Here is a tiny trained network, its code and every weight. The questions are about switching its units off for an input and a class, where a switched-off unit gives its printed mean instead of its output.

import numpy as np


def w(rows, s, z=0):
    codes = np.array(rows[::2]) - 128.0
    scale = np.full(codes.shape[1], s)
    scale[-1] = z or s
    return codes * scale


def f(y):
    return y / 2 * (1 + np.tanh(0.7978845608 * (y + 0.044715 * y**3)))


def log_softmax(a):
    a = a - a.max(-1, keepdims=True)
    return a - np.log(np.exp(a).sum(-1, keepdims=True))


def net(x, mask):
    res = np.array(x, float).reshape(1, 3) / 4 @ E
    y = f(res @ A[0][:, :-1].T + A[0][:, -1])
    res = res + np.where(mask, y, B[0][:, -1]) @ B[0][:, :-1]
    return log_softmax(res[-1] @ U[:, :-1].T + U[:, -1])


A, B = {}, {}
E = w([
[107,122,128,152,155,255,70],'x0',
[115,118,42,83,86,150,164],'x1',
[107,248,162,49,99,155,135],'x2',
],0.0089)
A[0] = w([
[125,133,134,114,123,145,115,115],'N1',
[121,131,106,131,117,93,132,103],'N2',
[139,57,149,207,143,58,128,4],'N3',
[137,133,52,105,119,23,150,175],'N4',
[128,166,159,140,170,182,88,44],'N5',
[148,99,97,135,137,148,125,131],'N6',
[146,133,65,77,145,84,153,147],'N7',
[139,159,173,108,125,99,137,129],'N8',
[123,220,125,51,99,181,119,61],'N9',
[137,101,92,167,108,149,128,141],'N10',
[145,126,141,108,146,133,158,106],'N11',
[149,140,141,104,142,119,139,112],'N12',
[137,106,119,182,122,84,111,172],'N13',
[122,172,200,98,90,81,171,129],'N14',
[135,184,213,98,140,71,122,136],'N15',
[148,82,79,137,149,147,122,127],'N16',
[143,160,133,100,163,101,122,119],'N17',
[121,113,142,136,99,139,136,137],'N18',
[117,85,46,151,134,191,129,114],'N19',
[125,89,235,215,152,146,81,2],'N20',
[138,155,133,112,141,107,127,113],'N21',
[131,92,68,104,113,4,178,22],'N22',
[144,135,125,127,138,129,132,108],'N23',
[135,108,227,202,148,136,89,172],'N24',
],0.011,0.0076)
B[0] = w([
[144,95,122,132,118,112,163,133],'N1',
[97,117,135,141,139,154,141,133],'N2',
[107,108,254,126,55,168,155,181],'N3',
[128,90,209,100,112,200,180,254],'N4',
[119,89,208,141,98,155,185,171],'N5',
[133,155,114,137,137,99,115,146],'N6',
[97,108,185,156,110,187,136,190],'N7',
[130,139,155,163,130,91,86,180],'N8',
[143,63,96,88,159,222,231,241],'N9',
[158,162,106,132,135,85,118,158],'N10',
[123,131,151,128,136,126,116,122],'N11',
[130,129,144,126,122,121,102,134],'N12',
[119,134,81,120,152,189,147,187],'N13',
[102,173,161,198,110,69,74,230],'N14',
[128,166,130,191,80,50,47,238],'N15',
[124,173,107,141,145,89,104,163],'N16',
[120,135,142,144,119,113,100,150],'N17',
[122,126,122,134,131,134,124,132],'N18',
[141,167,102,169,151,43,63,186],'N19',
[149,130,16,109,206,166,176,184],'N20',
[107,137,135,150,115,122,110,141],'N21',
[162,134,2,73,202,168,168,207],'N22',
[138,118,138,131,127,118,131,120],'N23',
[126,84,169,54,82,194,200,243],'N24',
],0.015,0.0076)
U = w([
[101,92,224,120,69,146,148,43],'0',
[159,105,29,109,203,147,149,249],'1',
[136,176,104,180,133,4,2,77],'2',
],0.008,0.0016)

Each question gives the input, the list of numbers given to net, and the class t.
The units are the neurons (one row each of A and B). Each row of codes is followed by its name. A weight is (code - 128) times the scale printed after its matrix; where a second scale follows, it is the last column's (A, B and U).
mask holds one flag per neuron, in row order. A switched-off neuron (its flag False) gives its mean, the last column of its row in B, instead of its output. The means were averaged over made-up inputs and are rounded, as every weight is.
A unit's drop is (log p(t) with every unit on - log p(t) with that unit switched off) / (log p(t) with every unit on - log p(t) with every unit switched off).
The circuit of an input: a set's keep is (log p(t) with only the set's units on - log p(t) with every unit switched off) / (log p(t) with every unit on - log p(t) with every unit switched off). Starting from the 12 units with the biggest drops (on a tie, the unit counted first), units are removed one at a time, each time the one whose removal leaves the highest keep (on an exact tie, the one counted first), for as long as the keep stays at least 0.8.
circuit, biggest first: the units of the circuit, biggest drop first
k most important neurons: the k neurons with the biggest drops, biggest first
drop when u is switched off: that unit's drop, to one decimal
input [5,3,8], class 1: circuit, biggest first => N9
input [-4,2,-1], class 1: 4 most important neurons => N22, N3, N24, N5
input [-5,-3,1], class 2: 2 most important neurons => N9, N15
input [0,-7,1], class 2: 3 most important neurons => N4, N9, N15
input [-7,0,8], class 2: 4 most important neurons => N15, N14, N24, N8
input [7,-5,0], class 1: 2 most important neurons => N20, N3
input [2,-8,-6], class 1: 2 most important neurons => N20, N4
input [4,-8,-1], class 1: 2 most important neurons => N20, N4
input [1,1,-3], class 2: 2 most important neurons => N9, N22
input [-1,-6,6], class 2: drop when N15 is switched off => 0.2
input [6,6,-8], class 2: drop when N19 is switched off => 0.0
input [4,-2,0], class 1: drop when N7 is switched off => 0.5
